Below is a small trained network, with its code and all its weights. Each question gives an input and a class and asks what happens when units are switched off, that is, made to give their printed mean instead of their output.

import numpy as np


def w(rows, s, z=0):
    codes = np.array(rows[::2]) - 128.0
    scale = np.full(codes.shape[1], s)
    scale[-1] = z or s
    return codes * scale


def norm(h):
    return h / np.sqrt((h * h).mean(-1, keepdims=True) + 1e-5)


def f(y):
    return np.maximum(y, 0)


def log_softmax(a):
    a = a - a.max(-1, keepdims=True)
    return a - np.log(np.exp(a).sum(-1, keepdims=True))


def net(x, mask):
    res = np.array(x, float).reshape(1, 4) / 4 @ E
    u = 0
    for l in range(3):
        y = f(norm(res) @ A[l][:, :-1].T + A[l][:, -1])
        res = res + np.where(mask[u : u + 13], y, B[l][:, -1]) @ B[l][:, :-1]
        u += 13
    return log_softmax(norm(res)[-1] @ U[:, :-1].T + U[:, -1])


A, B = {}, {}
E = w([
[184,122,181,162,118,149,251,129,178],'x0',
[169,112,102,140,186,128,185,30,76],'x1',
[72,214,226,151,150,166,103,140,178],'x2',
[109,78,134,10,71,205,169,189,114],'x3',
],0.013)
A[0] = w([
[116,185,213,205,156,127,140,166,219,22],'L0N0',
[98,106,174,85,89,227,139,152,139,68],'L0N1',
[159,88,161,85,114,209,255,132,124,87],'L0N2',
[89,174,99,133,202,130,74,90,74,138],'L0N3',
[122,133,127,102,131,166,210,105,109,30],'L0N4',
[128,183,159,201,214,136,133,58,134,68],'L0N5',
[99,191,178,124,171,188,161,106,107,1],'L0N6',
[121,201,197,200,133,121,150,154,211,39],'L0N7',
[133,78,82,113,94,113,124,125,82,18],'L0N8',
[215,121,139,185,191,124,215,28,103,114],'L0N9',
[124,232,233,174,171,144,142,126,219,74],'L0N10',
[106,184,174,106,145,161,67,115,125,55],'L0N11',
[170,86,133,104,98,140,222,167,174,35],'L0N12',
],0.012,0.0077)
B[0] = w([
[164,92,160,139,114,113,57,141,146,205],'L0N0',
[135,180,103,94,186,132,145,151,136,194],'L0N1',
[85,49,167,104,118,149,186,130,123,230],'L0N2',
[134,95,156,134,97,170,140,68,70,205],'L0N3',
[118,91,129,132,127,145,149,117,138,158],'L0N4',
[170,199,97,130,151,77,154,150,139,205],'L0N5',
[170,141,158,142,103,145,152,55,131,153],'L0N6',
[156,84,173,133,110,102,80,124,156,202],'L0N7',
[171,121,169,138,114,135,132,133,144,157],'L0N8',
[9,137,76,103,173,101,180,159,134,245],'L0N9',
[163,159,169,146,121,139,75,81,149,234],'L0N10',
[104,146,149,134,97,166,145,134,105,174],'L0N11',
[113,75,144,127,105,164,156,76,72,190],'L0N12',
],0.016,0.012)
A[1] = w([
[64,142,97,177,106,114,41,118,43,91],'L1N0',
[138,134,109,84,143,158,123,247,176,33],'L1N1',
[139,115,156,195,87,73,145,157,199,13],'L1N2',
[99,130,172,199,110,143,144,127,164,36],'L1N3',
[215,74,138,133,120,168,97,61,124,11],'L1N4',
[120,104,29,111,136,108,102,169,130,3],'L1N5',
[248,61,13,151,110,78,123,111,68,111],'L1N6',
[75,130,90,97,156,100,122,92,89,46],'L1N7',
[75,111,89,144,183,61,207,86,108,52],'L1N8',
[109,98,122,175,100,90,71,121,128,77],'L1N9',
[33,139,131,118,85,153,125,96,138,27],'L1N10',
[132,151,91,205,129,58,192,149,181,69],'L1N11',
[146,125,154,121,125,118,158,104,130,79],'L1N12',
],0.012,0.0051)
B[1] = w([
[98,33,151,97,142,204,157,145,176,215],'L1N0',
[148,219,64,92,135,110,121,107,124,161],'L1N1',
[85,42,157,65,135,143,93,160,180,168],'L1N2',
[149,95,132,92,121,139,80,140,134,156],'L1N3',
[124,187,144,111,60,57,103,137,135,190],'L1N4',
[163,154,129,107,139,138,116,94,180,156],'L1N5',
[212,126,216,105,136,143,76,120,248,209],'L1N6',
[171,79,131,151,157,184,138,156,149,184],'L1N7',
[114,100,87,147,186,192,164,185,133,253],'L1N8',
[133,93,166,79,100,165,140,123,124,180],'L1N9',
[140,88,86,134,159,133,138,109,114,172],'L1N10',
[121,187,80,143,138,136,62,176,172,182],'L1N11',
[149,120,109,188,107,158,99,151,128,149],'L1N12',
],0.011,0.008)
A[2] = w([
[107,187,49,253,164,101,150,134,143,100],'L2N0',
[50,110,174,113,74,107,130,126,116,128],'L2N1',
[147,86,103,146,157,95,178,87,163,50],'L2N2',
[62,81,121,148,97,122,133,163,108,82],'L2N3',
[180,244,123,202,136,72,116,55,54,3],'L2N4',
[121,170,43,192,151,58,155,183,140,16],'L2N5',
[102,205,40,100,140,120,118,202,150,118],'L2N6',
[92,124,149,189,147,92,134,151,162,155],'L2N7',
[130,142,97,83,117,106,140,135,104,79],'L2N8',
[74,103,112,146,107,111,196,170,51,25],'L2N9',
[74,138,108,39,31,150,162,178,66,85],'L2N10',
[146,80,147,106,73,94,224,152,106,64],'L2N11',
[31,81,119,150,119,106,89,157,138,18],'L2N12',
],0.012,0.0055)
B[2] = w([
[169,142,103,52,122,120,68,163,155,209],'L2N0',
[159,104,91,132,122,138,117,153,134,218],'L2N1',
[100,119,97,114,118,131,130,166,115,177],'L2N2',
[142,106,105,156,128,141,133,116,112,187],'L2N3',
[119,156,116,81,66,251,125,130,83,166],'L2N4',
[135,161,108,89,123,137,95,160,130,186],'L2N5',
[161,178,99,123,126,100,96,120,122,219],'L2N6',
[136,113,117,85,132,131,110,129,160,193],'L2N7',
[130,133,120,133,147,135,129,140,159,140],'L2N8',
[138,115,136,148,160,157,102,68,110,205],'L2N9',
[140,121,93,144,199,127,153,139,146,254],'L2N10',
[131,112,111,186,120,139,125,146,69,221],'L2N11',
[139,89,115,86,110,179,138,125,127,156],'L2N12',
],0.018,0.0063)
U = w([
[140,86,129,175,42,99,145,163,75,50],'0',
[149,116,198,111,90,147,86,104,160,193],'1',
[105,156,129,168,90,81,170,146,94,1],'2',
[113,176,47,96,179,104,150,161,146,139],'3',
[123,156,161,207,142,6,131,123,164,64],'4',
[99,147,129,153,98,75,151,145,75,13],'5',
[103,64,101,128,153,183,196,130,97,180],'6',
[136,216,139,142,71,147,116,91,57,132],'7',
],0.024,0.0074)

Each question gives the input, the list of numbers given to net, and the class t.
The units are the neurons (one row each of A and B). Each row of codes is followed by its name. A weight is (code - 128) times the scale printed after its matrix; where a second scale follows, it is the last column's (A, B and U).
mask holds one flag per neuron, layer by layer. A switched-off neuron (its flag False) gives its mean, the last column of its row in B, instead of its output. The means were averaged over made-up inputs and are rounded, as every weight is.
A unit's drop is (log p(t) with every unit on - log p(t) with that unit switched off) / (log p(t) with every unit on - log p(t) with every unit switched off).
The circuit of an input: a set's keep is (log p(t) with only the set's units on - log p(t) with every unit switched off) / (log p(t) with every unit on - log p(t) with every unit switched off). Starting from the 12 units with the biggest drops (on a tie, the unit counted first), units are removed one at a time, each time the one whose removal leaves the highest keep (on an exact tie, the one counted first), for as long as the keep stays at least 0.8.
units of the circuit, in order: the units of the circuit, biggest drop first
unit that matters most: the unit with the biggest drop
k most important neurons: the k neurons with the biggest drops, biggest first
top k neurons in layer l: the k neurons of layer l with the biggest drops, biggest first
drop when u is switched off: that unit's drop, to one decimal
input [-6,-5,-5,0], class 1: 3 most important neurons : L0N9, L1N6, L0N2
input [-6,0,0,5], class 3: 2 most important neurons : L0N12, L0N1
input [4,-8,-7,-4], class 1: unit that matters most : L0N9
input [-7,1,-6,5], class 1: units of the circuit, in order : L1N6, L0N9
input [-3,5,7,-7], class 7: units of the circuit, in order : L0N5, L2N4
input [-4,5,4,-4], class 7: units of the circuit, in order : L0N5, L0N3
input [0,-3,-6,-5], class 1: 4 most important neurons : L1N6, L0N2, L0N1, L0N5
input [-3,6,6,-7], class 7: top 3 neurons in layer 0 : L0N5, L0N3, L0N10
input [2,3,2,-1], class 3: top 2 neurons in layer 0 : L0N9, L0N5
input [-5,-5,-2,-4], class 6: 3 most important neurons : L1N0, L0N0, L0N10
input [-7,3,-1,-1], class 1: 3 most important neurons : L0N9, L0N2, L1N6
input [7,-3,-2,-4], class 1: 2 most important neurons : L0N0, L0N7
input [-8,-6,6,1], class 6: 3 most important neurons : L1N6, L1N0, L0N7
input [-2,-3,-6,-4], class 1: units of the circuit, in order : L1N6
input [-7,5,-8,1], class 1: top 3 neurons in layer 0 : L0N9, L0N2, L0N8
input [0,4,2,0], class 3: 2 most important neurons : L0N5, L0N9
input [-6,-2,-6,-3], class 1: drop when L0N9 is switched off : 0.6
input [-3,-1,-5,-3], class 1: drop when L0N9 is switched off : 0.8
input [0,2,0,-6], class 3: drop when L0N9 is switched off : 0.2
input [-6,-1,-5,0], class 1: drop when L1N6 is switched off : 0.8
input [-1,-6,1,8], class 3: unit that matters most : L0N1
